Below are the code and all the weights of a small trained network. Each question names an input and a target symbol and asks about switching units off, where a switched-off unit gives its printed mean instead of its output.

import numpy as np


def w(rows, s, z=0):
    codes = np.array(rows[::2]) - 128.0
    scale = np.full(codes.shape[1], s)
    scale[-1] = z or s
    return codes * scale


def norm(h):
    return h / np.sqrt((h * h).mean(-1, keepdims=True) + 1e-5)


def f(y):
    return y / 2 * (1 + np.tanh(0.7978845608 * (y + 0.044715 * y**3)))


def softmax(a):
    e = np.exp(a - a.max(-1, keepdims=True))
    return e / e.sum(-1, keepdims=True)


def log_softmax(a):
    a = a - a.max(-1, keepdims=True)
    return a - np.log(np.exp(a).sum(-1, keepdims=True))


def net(x, mask):
    ids = ['ΛΩαγεημξπστφψ'.index(c) for c in x.split()]
    T = len(ids)
    res = E[ids] + P[:T]
    r = norm(res)
    for j in range(3):
        rows = slice(3 * j, 3 * j + 3)
        q, k, v = (r @ M[0][rows].T for M in (Q, K, V))
        z = softmax(np.where(np.tri(T) > 0, q @ k.T / 3**0.5, -1e9)) @ v
        o = O[0][rows]
        res = res + np.where(mask[j], z, o[:, -1]) @ o[:, :-1]
    y = f(norm(res) @ A[0][:, :-1].T + A[0][:, -1])
    res = res + np.where(mask[3:15], y, B[0][:, -1]) @ B[0][:, :-1]
    return log_softmax(norm(res)[-1] @ U[:, :-1].T + U[:, -1])


Q, K, V, O, A, B = {}, {}, {}, {}, {}, {}
E = w([
[172,120,126,132],'Λ',
[172,122,124,136],'Ω',
[135,84,243,44],'α',
[173,117,124,138],'γ',
[248,139,224,124],'ε',
[140,6,203,159],'η',
[56,62,111,163],'μ',
[177,113,121,139],'ξ',
[53,189,155,169],'π',
[116,118,129,74],'σ',
[119,73,72,142],'τ',
[61,120,122,96],'φ',
[174,140,53,203],'ψ',
],0.022)
P = w([
[103,49,254,119],'0',
[104,48,223,129],'1',
[107,56,200,125],'2',
[122,70,182,120],'3',
[127,79,160,118],'4',
[132,86,145,119],'5',
[128,94,129,116],'6',
[136,101,114,114],'7',
[140,110,102,111],'8',
[143,122,84,109],'9',
[152,122,72,111],'10',
[163,116,69,120],'11',
],0.0098)
Q[0] = w([
[100,167,93,164],'h0',
[68,225,179,162],'h0',
[86,117,157,97],'h0',
[158,5,92,60],'h1',
[114,86,61,81],'h1',
[127,222,116,117],'h1',
[181,125,136,88],'h2',
[139,118,32,52],'h2',
[87,153,178,83],'h2',
],0.016)
K[0] = w([
[136,94,145,171],'h0',
[171,117,237,152],'h0',
[125,54,148,118],'h0',
[114,173,7,91],'h1',
[82,172,42,136],'h1',
[111,81,173,185],'h1',
[171,115,104,83],'h2',
[180,139,67,137],'h2',
[97,192,137,188],'h2',
],0.016)
V[0] = w([
[134,153,150,139],'h0',
[202,114,141,70],'h0',
[105,158,156,77],'h0',
[227,162,52,3],'h1',
[176,33,193,133],'h1',
[183,157,196,173],'h1',
[93,152,75,103],'h2',
[56,74,182,103],'h2',
[158,215,73,132],'h2',
],0.007)
O[0] = w([
[158,144,150,127,113],'h0',
[119,153,204,77,134],'h0',
[119,125,139,174,98],'h0',
[144,104,209,91,87],'h1',
[196,41,124,94,255],'h1',
[174,67,196,254,139],'h1',
[110,87,142,108,58],'h2',
[93,174,126,93,171],'h2',
[113,60,185,186,37],'h2',
],0.0087,0.0055)
A[0] = w([
[31,122,55,163,26],'n0',
[131,149,182,123,38],'n1',
[181,152,135,161,39],'n2',
[51,248,146,127,149],'n3',
[83,131,120,120,57],'n4',
[141,196,86,93,131],'n5',
[59,94,171,105,170],'n6',
[107,140,138,85,113],'n7',
[212,136,99,126,85],'n8',
[135,82,107,113,167],'n9',
[149,190,204,164,255],'n10',
[88,121,178,178,173],'n11',
],0.015,0.0063)
B[0] = w([
[185,116,181,118,176],'n0',
[151,82,109,61,125],'n1',
[143,118,174,167,144],'n2',
[94,131,70,161,184],'n3',
[172,95,174,126,123],'n4',
[84,79,168,174,157],'n5',
[128,148,185,175,215],'n6',
[118,115,155,170,139],'n7',
[85,124,194,131,254],'n8',
[114,169,84,127,229],'n9',
[77,225,6,117,224],'n10',
[132,228,111,107,178],'n11',
],0.011,0.0062)
U = w([
[114,49,104,124,87],'Λ',
[152,84,138,113,85],'Ω',
[101,201,115,143,254],'α',
[119,102,32,73,160],'γ',
[133,141,109,81,124],'ε',
[3,91,134,146,95],'η',
[80,150,198,35,122],'μ',
[106,159,209,174,97],'ξ',
[137,93,78,208,151],'π',
[196,209,140,112,76],'σ',
[90,60,130,56,89],'τ',
[158,125,120,105,106],'φ',
[188,76,118,109,119],'ψ',
],0.021,0.0079)

Each question gives the input, a string of symbols that net reads in full, and the target symbol t.
The units are the heads (3 rows each of Q, K, V and O) and the neurons (one row each of A and B). Each row of codes is followed by its name. A weight is (code - 128) times the scale printed after its matrix; where a second scale follows, it is the last column's (O, A, B and U).
mask holds one flag per unit, heads first, then neurons. A switched-off unit (its flag False) gives its mean, the last column of its rows in O or B, instead of its output. The means were averaged over made-up inputs and are rounded, as every weight is.
A unit's drop is (log p(t) with every unit on - log p(t) with that unit switched off) / (log p(t) with every unit on - log p(t) with every unit switched off).
The circuit of an input: a set's keep is (log p(t) with only the set's units on - log p(t) with every unit switched off) / (log p(t) with every unit on - log p(t) with every unit switched off). Starting from the 12 units with the biggest drops (on a tie, the unit counted first), units are removed one at a time, each time the one whose removal leaves the highest keep (on an exact tie, the one counted first), for as long as the keep stays at least 0.8.
circuit, biggest first: the units of the circuit, biggest drop first
top k neurons: the k neurons with the biggest drops, biggest first
which heads matter: for each layer, one digit per head in row order, 1 if its drop is at least 0.15 and else 0, layers parted by /
input α η μ γ φ ψ η ξ, target ξ: circuit, biggest first => [n8 n10]
input Λ η Λ α Λ ξ μ ε τ γ, target τ: circuit, biggest first => [h1 n10 n6 n5]
input Λ π π γ τ η ε Λ ξ σ ξ γ, target μ: circuit, biggest first => [h1 n8]
input η τ π ε ψ φ α σ ψ Ω, target ξ: circuit, biggest first => [n8 h1 h2]
input Ω α π ξ μ, target π: circuit, biggest first => [h1 n8 n0]
input γ σ τ π α π ξ, target π: top 2 neurons => [n10 n0]
input ξ ψ τ ψ ξ η, target ξ: top 3 neurons => [n6 n10 n11]
input π ξ φ η μ Λ φ Λ, target η: top neuron => [n5]
input π μ φ ξ η μ α τ π Λ π μ, target π: circuit, biggest first => [n8 n0]
input ψ π γ γ Λ φ ε φ Ω σ η, target μ: which heads matter => 010
input η π η, target π: circuit, biggest first => [h1 n8]
input φ τ π ξ ε ε Λ ξ, target ψ: which heads matter => 000
input π ε τ Λ Λ, target τ: top 2 neurons => [n10 n8]
input φ Ω φ φ ψ π Λ Ω, target π: circuit, biggest first => [h2]
input μ ψ Λ φ, target ξ: circuit, biggest first => [n6 n10]
input η γ α π Ω τ σ α φ α η, target η: top 2 neurons => [n6 n0]
input α γ Ω Λ η π ε φ ξ, target η: circuit, biggest first => [h1 n5]
input η μ π Ω α Ω μ ξ η γ, target ψ: which heads matter => 001
input Λ τ α π τ Λ Ω, target τ: top 2 neurons => [n10 n8]
input η μ ψ μ, target ξ: top 2 neurons => [n0 n6]
